Below is a small trained network, with its code and all its weights. Each question gives an input and a class and asks what happens when units are switched off, that is, made to give their printed mean instead of their output.

import numpy as np


def w(rows, s, z=0):
    codes = np.array(rows[::2]) - 128.0
    scale = np.full(codes.shape[1], s)
    scale[-1] = z or s
    return codes * scale


def f(y):
    return y / 2 * (1 + np.tanh(0.7978845608 * (y + 0.044715 * y**3)))


def log_softmax(a):
    a = a - a.max(-1, keepdims=True)
    return a - np.log(np.exp(a).sum(-1, keepdims=True))


def net(x, mask):
    res = np.array(x, float).reshape(1, 4) / 4 @ E
    y = f(res @ A[0][:, :-1].T + A[0][:, -1])
    res = res + np.where(mask, y, B[0][:, -1]) @ B[0][:, :-1]
    return log_softmax(res[-1] @ U[:, :-1].T + U[:, -1])


A, B = {}, {}
E = w([
[80,1,145,81,139,144],'x0',
[216,109,128,69,27,132],'x1',
[114,97,203,215,60,118],'x2',
[167,127,225,127,211,144],'x3',
],0.0096)
A[0] = w([
[107,128,121,149,150,127,9],'N1',
[150,187,111,156,128,127,61],'N2',
[111,120,158,169,95,120,33],'N3',
[112,82,137,108,130,143,27],'N4',
[45,151,3,143,37,129,42],'N5',
[110,158,84,59,148,124,55],'N6',
[128,167,105,163,114,133,13],'N7',
[178,152,133,157,147,139,63],'N8',
[117,122,166,153,99,108,41],'N9',
[182,126,113,110,92,140,21],'N10',
[156,184,107,171,119,145,105],'N11',
[142,233,113,173,128,141,123],'N12',
[93,129,54,129,85,125,26],'N13',
[33,153,120,197,154,138,95],'N14',
[36,174,101,153,219,132,97],'N15',
[184,141,177,101,190,133,96],'N16',
[234,128,129,64,76,142,108],'N17',
[190,119,151,67,70,116,60],'N18',
[153,163,138,132,135,98,38],'N19',
[148,134,96,91,161,114,115],'N20',
[178,124,150,90,81,131,121],'N21',
[158,137,92,87,161,129,52],'N22',
[151,142,85,74,166,127,83],'N23',
[137,120,167,170,108,126,255],'N24',
[76,48,136,108,127,126,69],'N25',
[116,44,128,95,150,129,45],'N26',
[109,113,154,210,64,127,92],'N27',
[68,53,138,68,135,115,162],'N28',
[152,145,108,74,165,134,74],'N29',
[84,127,117,158,164,109,15],'N30',
[119,81,104,127,133,119,12],'N31',
[213,138,234,107,201,132,35],'N32',
[131,120,195,179,83,135,73],'N33',
[148,139,86,81,167,134,202],'N34',
[165,241,141,148,110,91,133],'N35',
[154,177,132,146,125,117,64],'N36',
],0.013,0.0055)
B[0] = w([
[132,137,182,178,66,111,130],'N1',
[137,111,154,134,96,170,159],'N2',
[121,194,167,166,79,140,143],'N3',
[138,116,189,164,74,162,138],'N4',
[12,101,178,74,160,60,222],'N5',
[119,217,149,166,78,158,165],'N6',
[123,108,205,159,59,152,140],'N7',
[135,115,177,130,101,138,140],'N8',
[113,178,160,174,88,148,138],'N9',
[147,129,180,181,72,91,145],'N10',
[152,108,147,114,127,171,170],'N11',
[158,79,119,98,134,189,211],'N12',
[67,125,205,125,109,95,162],'N13',
[180,107,126,178,124,64,220],'N14',
[186,100,109,202,118,68,254],'N15',
[55,120,167,98,133,90,178],'N16',
[185,94,99,190,137,79,195],'N17',
[170,91,150,192,110,87,173],'N18',
[130,119,170,149,84,146,132],'N19',
[123,175,110,134,124,145,157],'N20',
[172,103,130,164,146,99,167],'N21',
[111,185,138,168,97,146,151],'N22',
[124,208,120,157,100,154,167],'N23',
[114,144,29,79,190,128,190],'N24',
[152,89,147,118,98,185,172],'N25',
[155,100,175,126,70,182,167],'N26',
[124,237,111,160,108,159,183],'N27',
[160,76,100,89,156,198,197],'N28',
[111,191,127,150,103,147,157],'N29',
[159,138,186,188,68,104,156],'N30',
[129,127,207,158,83,149,128],'N31',
[5,102,195,95,114,56,201],'N32',
[116,232,137,175,88,150,169],'N33',
[133,184,59,112,166,159,190],'N34',
[149,69,102,90,141,196,210],'N35',
[133,115,153,137,94,160,147],'N36',
],0.034,0.013)
U = w([
[185,86,103,218,123,84,105],'0',
[143,65,140,121,102,247,116],'1',
[39,110,169,125,131,112,127],'2',
[110,213,82,176,107,185,138],'3',
[143,107,3,98,228,131,254],'4',
[166,135,140,121,142,129,69],'5',
],0.012,0.0059)

Each question gives the input, the list of numbers given to net, and the class t.
The units are the neurons (one row each of A and B). Each row of codes is followed by its name. A weight is (code - 128) times the scale printed after its matrix; where a second scale follows, it is the last column's (A, B and U).
mask holds one flag per neuron, in row order. A switched-off neuron (its flag False) gives its mean, the last column of its row in B, instead of its output. The means were averaged over made-up inputs and are rounded, as every weight is.
A unit's drop is (log p(t) with every unit on - log p(t) with that unit switched off) / (log p(t) with every unit on - log p(t) with every unit switched off).
The circuit of an input: a set's keep is (log p(t) with only the set's units on - log p(t) with every unit switched off) / (log p(t) with every unit on - log p(t) with every unit switched off). Starting from the 12 units with the biggest drops (on a tie, the unit counted first), units are removed one at a time, each time the one whose removal leaves the highest keep (on an exact tie, the one counted first), for as long as the keep stays at least 0.8.
units of the circuit, in order: the units of the circuit, biggest drop first
most important unit: the unit with the biggest drop
k most important neurons: the k neurons with the biggest drops, biggest first
drop when u is switched off: that unit's drop, to one decimal
input [4,-5,4,6], class 2: units of the circuit, in order : (N32)
input [7,-7,-6,-8], class 2: 2 most important neurons : (N5 N13)
input [-3,-3,7,-6], class 3: 3 most important neurons : (N27 N32 N33)
input [1,6,8,-7], class 3: 2 most important neurons : (N27 N33)
input [0,3,-4,4], class 2: 2 most important neurons : (N32 N15)
input [1,4,-6,6], class 2: 3 most important neurons : (N32 N16 N27)
input [-6,-3,7,5], class 3: 4 most important neurons : (N33 N27 N24 N28)
input [6,6,3,-8], class 2: 2 most important neurons : (N5 N15)
input [-6,1,-6,0], class 1: 3 most important neurons : (N35 N12 N27)
input [-8,-3,8,5], class 1: 2 most important neurons : (N35 N12)
input [1,6,7,-1], class 3: 4 most important neurons : (N27 N33 N15 N14)
input [4,-7,3,8], class 2: 3 most important neurons : (N32 N16 N17)
input [-8,7,-1,-8], class 1: 2 most important neurons : (N35 N12)
input [-5,2,1,-7], class 2: most important unit : N5
input [5,7,-8,-2], class 3: drop when N15 is switched off : 0.9
input [-8,3,-7,-4], class 1: drop when N12 is switched off : 0.3
input [-4,1,7,3], class 3: drop when N1 is switched off : 0.0
